Here are made-up objects, facts about them, and rows of numbers that follow some of those facts. Name the object behind each unnamed row.

How the objects are related:
bamok: β rigen; α stagru; Ω 947
bedrom: β trodore; α stubran; Ω 628
biso: β stilutrum; α repun; Ω 947
bodrer: β magren; Ω 947
bofi: β skatufo; Ω 136
bosogram: β drenum; α sedel; Ω 946
brares: β skera; Ω 946
bretrikem: α gonus; Ω 929
breturu: β dugrun; Ω 946
briklal: β rugrobron; α skarer; Ω 929
briklales: α klalis; Ω 929
brili: α trudi; Ω 136
bripide: β plabis; Ω 946
brisim: Ω 929
brofar: β traror; Ω 929
broskam: β stemom; α stilutrum; Ω 929
broskil: β peklem; Ω 929
brotrek: β lasi; α broskil; Ω 136
bufom: β trudi; Ω 879
bugrek: β skaskur; Ω 136
bulan: β duli; α zisom; Ω 929
buskubruk: Ω 628
desar: Ω 929
deser: β vipil; α skimos; Ω 946
didrol: β vota; α tulel; Ω 628
digu: β grikli; Ω 628
dogrusti: β fletos; Ω 946
dono: β tebam; Ω 946
dradodru: β lafifun; Ω 929
dragim: α trenek; Ω 947
draskim: β nidril; α gibo; Ω 136
draster: β druponer; Ω 947
dredre: β skomum; α flesar; Ω 879
drenum: β plaski; Ω 628
dribro: β zela; α lotro; Ω 929
dridru: β rila; Ω 136
driklom: α kluste; Ω 946
dristufir: β madak; Ω 929
drogran: α drotu; Ω 929
drogrul: β fezon; α nusor; Ω 947
droni: β trugrel; Ω 929
droso: β bufom; Ω 879
drotu: β mosek; α kizam; Ω 929
druponer: β drogran; Ω 929
dubres: β lotro; Ω 879
dugrun: Ω 136
duli: β grirus; α bretrikem; Ω 929
dupul: β zukes; α zodran; Ω 628
feflur: β tazen; Ω 136
fegre: β klalis; Ω 946
fetral: β grodu; α desar; Ω 136
fevol: α kliplor; Ω 136
fezon: Ω 136
flesar: Ω 628
fletos: β moluk; Ω 947
flofas: β veli; Ω 628
flozo: β bedrom; Ω 929
foful: β stutru; α gruzil; Ω 136
gakli: α breturu; Ω 136
gaplolu: β vabem; Ω 929
gegum: β nikar; Ω 929
gepa: Ω 136
gepladri: β zodran; Ω 929
gibo: Ω 136
giklel: α plozilek; Ω 136
gitisin: β deser; Ω 929
gonus: β briklal; α taplek; Ω 929
graklufa: α drogrul; Ω 946
grastu: α muror; Ω 946
grepun: α bulan; Ω 946
grifli: β kibuk; α kini; Ω 879
grikli: β foful; α didrol; Ω 946
grirus: β bretrikem; Ω 628
grodiri: β plogri; α dribro; Ω 947
grodu: β trozu; Ω 136
grular: α brotrek; Ω 929
gruzil: β trapuves; Ω 947
gruzol: β stubran; Ω 929
guklal: Ω 947
guza: β brares; Ω 136
kesas: β grifli; Ω 929
kibuk: β gonus; Ω 947
kini: α rigen; Ω 946
kinok: β mazir; Ω 946
kitekli: β draskim; Ω 929
kitel: β repun; Ω 628
kizam: β guza; Ω 946
kladostal: Ω 929
klalis: β dono; α gepladri; Ω 929
klemu: Ω 929
kliplor: β flesar; α foful; Ω 879
klufa: β retur; Ω 929
kluste: α klufa; Ω 929
kotus: β liklus; α dupul; Ω 929
kudrom: β zitor; Ω 628
labrin: β zoril; Ω 136
lafifun: α grodu; Ω 929
lasi: β kinok; Ω 628
lezer: β stikla; Ω 929
ligun: β vidakes; Ω 947
liklus: β kladostal; Ω 879
lotro: β mudom; Ω 628
madak: β vidron; Ω 929
magas: α zukes; Ω 136
magren: β gibo; Ω 929
mazir: β sofan; Ω 946
mefun: β gaplolu; Ω 879
melu: β gruzil; α kitel; Ω 946
menas: Ω 929
moluk: β gruzol; Ω 946
mosek: β brisim; Ω 879
motuk: β subro; α veli; Ω 929
movir: β flozo; Ω 929
mudom: β taplek; Ω 946
muror: β lezer; α drogran; Ω 136
mutobril: β gakli; α grikli; Ω 929
navi: β melu; Ω 929
nidon: β motuk; Ω 946
nidril: Ω 929
nikar: β giklel; α rogam; Ω 929
nitremos: α briklales; Ω 628
nopa: β kitel; Ω 136
nuskos: β zavor; α bamok; Ω 929
nusor: β platral; α zinom; Ω 136
nuvom: β dradodru; Ω 946
paflo: β kini; Ω 136
pakler: β sosiplo; Ω 136
parim: β dridru; Ω 879
peflol: β vabrik; Ω 136
peklem: β fetral; α dubres; Ω 136
pigrin: α retur; Ω 946
plabis: β trenek; Ω 929
plaski: β nidon; α stifles; Ω 879
platral: α broskam; Ω 946
plitruk: β grodiri; Ω 947
plogri: β briklales; Ω 929
ploplol: β kesas; Ω 929
plovuzen: β bamok; Ω 946
plozilek: α stotres; Ω 946
plufus: α sovom; Ω 946
repun: β bofi; α gakli; Ω 947
retur: β sarafur; α vabrik; Ω 628
rigen: β vobu; α plufus; Ω 929
rila: β dribro; Ω 879
rogam: β guklal; α vidron; Ω 628
rugrobron: β pakler; Ω 946
sama: β draster; Ω 929
sarafur: β bulan; Ω 946
sedel: β kitekli; α sofan; Ω 136
simostel: α tigrarun; Ω 929
skarer: β kudrom; α giklel; Ω 929
skaskur: β votik; α stemom; Ω 947
skatufo: Ω 929
skera: β stomo; Ω 929
skimos: Ω 136
skomum: Ω 929
sofan: β parim; α bedrom; Ω 947
sosiplo: β navi; Ω 136
sovom: β zoklen; α fezon; Ω 929
stagru: β menas; Ω 929
stemom: β mutobril; Ω 929
steruplem: β kizam; Ω 946
stifles: β ligun; Ω 628
stikla: β vefe; Ω 929
stilutrum: α guza; Ω 947
stomo: Ω 879
stoskal: β nuvom; Ω 929
stotres: α mutobril; Ω 929
stubran: β brofar; α peklem; Ω 947
stutru: Ω 947
subro: β gepa; α pigrin; Ω 879
suste: β feflur; α plaski; Ω 136
taplek: β bripide; Ω 947
tazen: β ploplol; Ω 929
tebam: β labrin; α zoril; Ω 879
tenik: β fevol; Ω 929
tigrarun: β dredre; α bripide; Ω 628
trapuves: β drotu; Ω 929
traror: β tulel; Ω 136
trenek: β zatragron; α melu; Ω 929
trodore: β suste; Ω 947
trozu: β digu; Ω 946
trudi: β nuskos; α mosek; Ω 879
trugrel: β paflo; Ω 947
tuden: β didrol; Ω 946
tulel: β droni; Ω 879
tuskos: Ω 946
vabem: β skarer; α droso; Ω 929
vabrik: α tebam; Ω 136
vaflel: β plitruk; Ω 947
vafler: β rogam; Ω 136
vefe: Ω 946
veli: β tuden; α nikar; Ω 946
vidakes: β tuskos; Ω 947
vidron: α fevol; Ω 879
vipil: β movir; Ω 136
vobu: β gepladri; Ω 946
vota: β gegum; Ω 947
votik: β flofas; Ω 628
zatragron: β magas; α zavor; Ω 628
zavor: β broskil; Ω 136
zela: β buskubruk; Ω 929
zinom: Ω 929
zisom: β peflol; Ω 947
zitor: β stifles; Ω 947
zodran: β tenik; α grodiri; Ω 947
zoklen: β droso; Ω 946
zoril: β klemu; α vabem; Ω 136
zukes: β plovuzen; α zatragron; Ω 946

Known rows:
mutobril: [ -1   5 -49   1  10   4   5  12  11  -8   6 -27   9  -5 -12 -12  -8  11
 -12  -9  11   2  -8  30   7   7  26 -11  14   0   7   5 -24  -1   5   5
 -10  37  29   4   3   6   2 -11  -4  16   8  22]
digu: [ -5  -3 -21 -12   9  23   5  -1  -5 -14  -6 -12  -8  -4  -6 -18 -23   5
 -21 -15  10   5  -9  15  16 -13  20 -11  19 -27  -5   5 -12 -27  12  -5
   7  16  39 -20   3  28  10   8   8  -3 -10  15]
skarer: [  8   6 -45 -13  12  -3   2  16  -4  -9   6 -16  19   0  -2  -5 -12  22
 -14  -5  -1  -1  -5  18   4  -2   7 -20  30 -14  10   5  -8  -9   8  -9
 -11  45  33  -8   5  -1  -4   2 -25  19  21   8]
dubres: [ 27 -10 -41   1 -11  -7  12   9   8 -11   0 -10  23   2  -5 -13  -4   5
  -9  13  14   1 -12  13   8   2   2  -3   7  -7   8   7 -17  -6  15   1
   2  36  30  20   8  -1   1 -19  -2   4  17   8]
zatragron: [ -5   8 -26  -8  14  23  -5   9  -7 -16  -2 -10  -5   1  -9 -18 -12  14
 -11  -9  13  -4  -4  36   8 -19  22  -8  12 -32  -4   6  -9 -12   5   1
  10  18  37  -3  11  20   0   5   4   9   0  10]
kinok: [ 14  -7 -24  -7   0  21  -1   1 -11  -9  -4 -14   1   3 -18  -8  -5  14
  -6   5  18  -6 -12  19  -4 -24   9  -3  10 -27  -1  18 -18 -14  -4  -4
  13  24  36  10   5  17   9  -4  10   7  10  17]
navi: [ -1  -6 -36  -3  -2   0 -21   3   7  -7  -8 -14  13  -4  -9   5   0   2
   4  -1   9  -2   8  31  21  15  13  -5   2 -28  12 -14  -8 -11   8  11
  -2  11   9   7   9   2 -10 -15 -15  21  17  15]
drenum: [ -5   7 -26  -9  14  21  -4   9  -7 -17  -2  -9  -5   2 -10 -16 -11  14
 -12  -9  12  -4  -5  35   8 -20  22  -7  12 -31  -4   6  -9 -13   6   1
  12  16  37  -4  12  19   2   4   3   9   0  12]
zitor: [ 26  -6  -2  -5   4  27   7   7   5  -8  11 -12   7  20   6  -7  -2   8
  -1  -3  16  -7  -5  11 -16 -10   4 -10  10 -19  -3  12 -26  -6  13  -7
  21  20  30  24  -8   1   4  -1  19  13  10  15]
foful: [ 11 -20 -26 -10  -8  32   0 -11   2   1  -8  -7   4  -7  -2 -30 -23  -1
 -17   6   9   3 -16   3  13 -17   5   5  22 -43  -8  10 -16 -26  31  -5
  24   1  33  -8   6  29   2  11  28   1   1  18]
trodore: [ 13  -7   1   2   5  26   5  14  24  -3  -5   7  -4  21  -2 -20  -8  12
   5   9  11   6   6  17 -36 -16   4 -18   7  -8   4  20 -31 -12  18  12
  13  19  32  37  -5   4  16   6  13  32  22  -4]
brofar: [  8   0 -41  -4   2   1   3  15   3 -13   1 -16  16  -9  -3 -17 -10   6
 -16   3   9   0  -7  29  11  -1  12  -6  15 -12   7   1 -14  -4  12   2
   4  29  26   1  10  14  -6  -9   0   7  11   9]
rigen: [  6   0 -40  -4   3   1   2  15   4 -13   0 -16  15  -9  -3 -17 -10   7
 -16   3   9   0  -6  30  10   0  12  -6  15 -12   7   1 -14  -4  12   4
   4  28  26   1   9  14  -7  -8   0   9  12   9]
nuskos: [ 10   5 -43  -8   8   1   1  26  -3 -17   9 -22  22 -10  -3 -17  -2  13
 -19   6   9 -11 -11  43   2  -8  15  -2  19 -12   6   2 -14  10   5   2
  12  31  23   3  10  14 -16  -9   3  11  17  12]
plozilek: [ 11   0 -29  -9   9  22  -3   0 -13  -3   2 -19   0   8 -19   0  -6  26
  -1  -5  13  -4  -8  13 -10 -22  11 -14  18 -24   2  22 -19 -16  -9 -11
  -3  37  41   7   0   6  12   2  -6  18  15  20]
desar: [  8   3 -43   0   1   2   3  12   5 -12  -2 -12  13  -5  -3 -20 -12   7
 -11   3  13   2  -3  29  15   1  11  -7  10 -15   7   2 -13  -5  15   3
  -1  31  30   5  13  10  -5 -10  -2   7  10   5]
vefe: [ 13  -3 -21  -3   1  27  -7   0 -13  -3  -4 -18  -1  -3 -13 -11  -9  14
  -1   4  20  -4  -4  21  -6 -21   7  -5  10 -30   3  18 -22 -12  -5  -5
   7  26  33  10   3  22   3  -2  13   9  11  13]
kini: [ 14   0 -21  -2   2  31  -8   2 -15  -1  -1 -22  -1  -6 -11 -12 -10  15
  -2   3  20  -5  -2  22  -8 -20   6  -6  11 -30   3  19 -25  -9  -6  -7
   7  27  32   9   2  26  -1  -1  18   8  11  13]
stotres: [  2   5 -47  -3  10   3   3  13   6  -8   5 -23  12  -4  -9 -10  -9  15
 -12  -8   8   2  -6  26   6   5  20 -14  18  -5   8   5 -19  -4   5   1
 -11  39  31   0   3   4   0  -7 -11  18  12  17]
gepa: [  9   1 -23  -4   8  28  -8   5  -9  -6  -1 -13  -2   1  -8 -13 -11  15
  -3   0  14  -3  -3  29  -1 -19  10  -8  11 -29  -4  10 -25  -7   6  -6
   5  21  33   5   1  20  -2   3  13  10   6  11]
giklel: [ 10   9 -27 -10  18  28  -8   6 -16   0   7 -18   1   7  -6  -4 -14  29
  -1  -9   6  -3   0  19  -7 -19   6 -21  24 -29  -1  14 -22  -9   0 -18
 -10  38  39  -3  -3   8  -2  12  -7  19  12  11]

Which object is each row?
No name comes twice in this set of rows, the named rows included.
[ 12  -7 -24  -6   4  24   5  -4  -7  -9  -4 -10  -3   5  -7 -15 -17  10
 -10  -4  15   4 -11  11  12 -17   9  -8  11 -26  -8  10 -21 -19  13 -11
   5  22  41  -3   1  18   8   2  12  -3  -6  14] : grodu
[ 15  -6 -28  -4  -2  18   2  -1  -9 -12  -6  -7   0   9 -19 -10  -4  15
  -1   6  21  -3 -12  17   2 -25  10  -2   3 -28  -1  19 -15 -18  -1  -3
  12  25  41  16  10  11  13  -7   5   6   8  14] : breturu
[-14  13 -36   1  21  27   1   6   3 -13   6 -26 -14   3 -20 -16  -8  15
 -10 -23  20   0 -11  39   6  -9  42  -9   6 -14  -6  11 -24  -6  -3   5
   0  24  40   2   4  16  11  -3   9  12  -9  30] : didrol
[ -4  -3 -16  -4   9  21  -8  12  13  -6 -18   4 -10   2 -20 -19 -10  16
  -3  13   8   3   0  38 -23 -27  13 -14  15 -16   1  14 -28 -15  10  12
   6  17  34  11   2  24  16   9   6  35  21  -1] : suste
[ 20   6 -32  -6   6  22  -5  14 -21 -13   8 -18   7   5 -16 -11   5  24
  -3   9  23 -17 -15  37 -11 -33  11   3   7 -30  -1  22 -16   5 -11  -6
  20  31  37  22  13  12  -5  -7  13   9  15  16] : zoklen
[ 13  -4 -23  -4   0  32 -11   3  -7  -3  -4  -7   2  -5  -1 -26 -13   8
  -6  11  15  -5  -4  30   3 -22   4   3  11 -43  -4   9 -18  -8  17  -2
  21   7  29   6  10  28 -11   6  26   7   8   7] : fevol
[ 12   5 -46  -1   2   2   6  14  -1 -15   4 -16  16  -5   0 -22 -11   9
 -15   2  14  -1  -8  29  15  -1  11  -5  11 -15   5   4 -12   0  13  -1
   3  35  33   5  14  11  -9 -10   1   1   7   6] : broskil
[ 34 -12 -27  -7 -11 -10   5   9   7  -4  11 -18  23 -21 -10 -15   3   3
 -20   7  -5  -1  -8  30 -13   3  13  -4  15 -19  10   8 -25  -7  13   8
  -8  33  17  15 -11  11  -7 -15   6   8  23  12] : subro
[  8  -9 -20 -13   8  23   1   4  -8 -11  -1 -15   0   0 -10 -10 -11  10
 -15  -2   9  -3 -14  20  -1 -21  12  -7  19 -22  -7   8 -24 -13   7  -8
  12  18  32  -6  -5  24   4   5  13   5   2  20] : fetral
[  5  -3 -17  -3   0  18 -25  -8   1  -6 -13  -7  -5  10 -16  11   3   9
  10   1  17 -11   2  36  11  -8  13  -6   3 -40  -3  -5 -18 -17   7   0
   5   7  25   6   4   6   7  -5  -3  29  13  18] : pakler
[ 23 -13   0 -11   4  21   7  10   8 -12   9 -10   8  21   1  -2   4   7
  -6  -1  11  -9 -11  12 -21 -13   8  -8  14 -14  -3   9 -25  -8  11  -2
  28  14  26  22 -10   1   8   0  16  18  14  21] : biso
[ 17  -1 -50  13  -2   7  12   5  15  -1   9 -34  12  -3 -11 -14  -4   6
  -5  -3  22   5 -11  19   4  15  20  -7   3   9   8  12 -37   5   4   2
 -12  45  29  23  -2   2   4 -24  10  10   8  25] : tulel
[ 29  -4  -5  -1   2  27   9   5   5  -8  10  -7   5  25   8 -10  -3   8
   2  -3  20  -5  -4   9 -11  -9   3 -10   4 -21  -4  14 -24  -8  16  -8
  18  22  35  28  -4  -4   6  -3  17   9   6  11] : taplek
[ 19 -20 -11  -1  -9  34 -20 -10  11   8   5  -2  13  22   7  -7   2   1
  21   1  13  -4   8   2   3   3  -2   7  -8 -56   3   0  -9 -17  25   9
  30 -18  10  43   8 -12 -12  -3  17  18  16  21] : gruzil

The same objects again, as new rows of numbers:
Named rows:
gruzol: [ -3  -8  -4  38 -25 -25  28 -14   9   8 -12   4  -2 -34  37]
trenek: [-18   9  -3   9 -16  -6  23 -20  23   2  12   2   1 -19  -2]
mazir: [  1  12   0   1  -8   4   1   8  -8  -7   4  18 -21  21 -26]
grodu: [ 55 -53  22 -16  34  39 -38  15  30 -15 -48  -2 -44 -20 -22]
biso: [-15  -7  -6  13  -3 -12 -15  -2   7 -15 -21   4  19  14 -15]
fevol: [ 23 -12 -13 -29  36  -2  -9  19 -39  -6 -23  -5  -5   3 -10]
gonus: [-25  19  14  11  10 -15   6 -19  47   5  15 -34  -6  11  26]
kizam: [ 23  -3  -4  16  -6  27  -5   9  -3   8   6 -10 -40  34  15]
kladostal: [-12  14  -1   8  11   5  27 -34  -9   3  -4 -18  24 -15   7]
bodrer: [  5  -4   1   2 -15  -3   0   4   7   0  -7  -5   0   9  -7]
gegum: [-24  15  -6  15 -11   5  25 -20  23   7  21   8  -2  -5 -10]
stoskal: [-18   9   1  15 -12   0  17 -22  24   6  10  -4   3 -12   7]
grodiri: [  0  -4   3   8 -18   1  -3   6   7  -2  -3  -3   2  10 -11]
dubres: [  8  -5  12  -8  -3  13  13  11   9  17   8  -7 -24 -29  -3]
dogrusti: [ 11  -1   8   2 -13  -6  -8  10  -8  -8  -9   5 -13  10   3]
parim: [-13   8 -14   2   5   5   5   5   2  10  21  19 -14  -2 -25]
dridru: [ 11  -7 -15 -14  13   6 -11  38 -14  -6  11  23 -20  18 -33]
trudi: [ 26  -5  31  13  -6  31 -31   0   6  20  30  26  43  -5  18]
plozilek: [ 11   7  -5 -18   2  -4  -1  -7 -35 -16 -17 -14   0   1  -6]
platral: [  1  12  37  -7  27 -11   6  -2 -29  -7 -44  18  37  12 -11]
brares: [  6   2   9  -2 -11   0  -9   7  -2  -8  -4   6 -13  13  -4]

Rows to name:
No name comes twice in this set of rows, the named rows included.
[ -5   6  -9   2 -14   3   8   4   4   6   7   8  -6  19 -31] : vota
[  2   8  14  25   3  24  43 -16  27  30   7   3 -20   6  10] : gepladri
[-39  27  13   4   3 -48  -5 -21  44 -11  20 -21  22  -1  11] : briklal
[  2  16  -6  38  11  -5   5 -24  32  10  30 -16  -5  22  17] : drotu
[ 14   4  35  -4  18   6  27  -2 -18   9 -35  -4  35   2 -12] : stilutrum
[-14   6  23  -8  -7 -13  -9  12  23   0   0 -32   4  24  12] : kibuk
[ -6   4  13  -6  -2 -22 -14   6  -1 -17 -23  24   7  12 -12] : bosogram
[ -3   7   1  -3 -12   1  18   5   9   1  -2  13  -5  11 -43] : sofan
[ 19 -10   8  16 -21 -19  -2  13 -13  -5 -24  10 -20  -3  20] : moluk
[-15  11 -12  -2   1  -2  26 -37  -6  -3  -4 -20  16 -24   4] : stotres
[ 27  20  28  -3   4 -33 -16  11  14 -14  16 -23 -15   9 -12] : melu
[ 45   4  34 -47   2  11  15  42 -53   9   7  -5  21 -29  -9] : skimos
[19 13 34 22  3 23  4 23 -6 31 45 -9 12 -6 14] : mosek

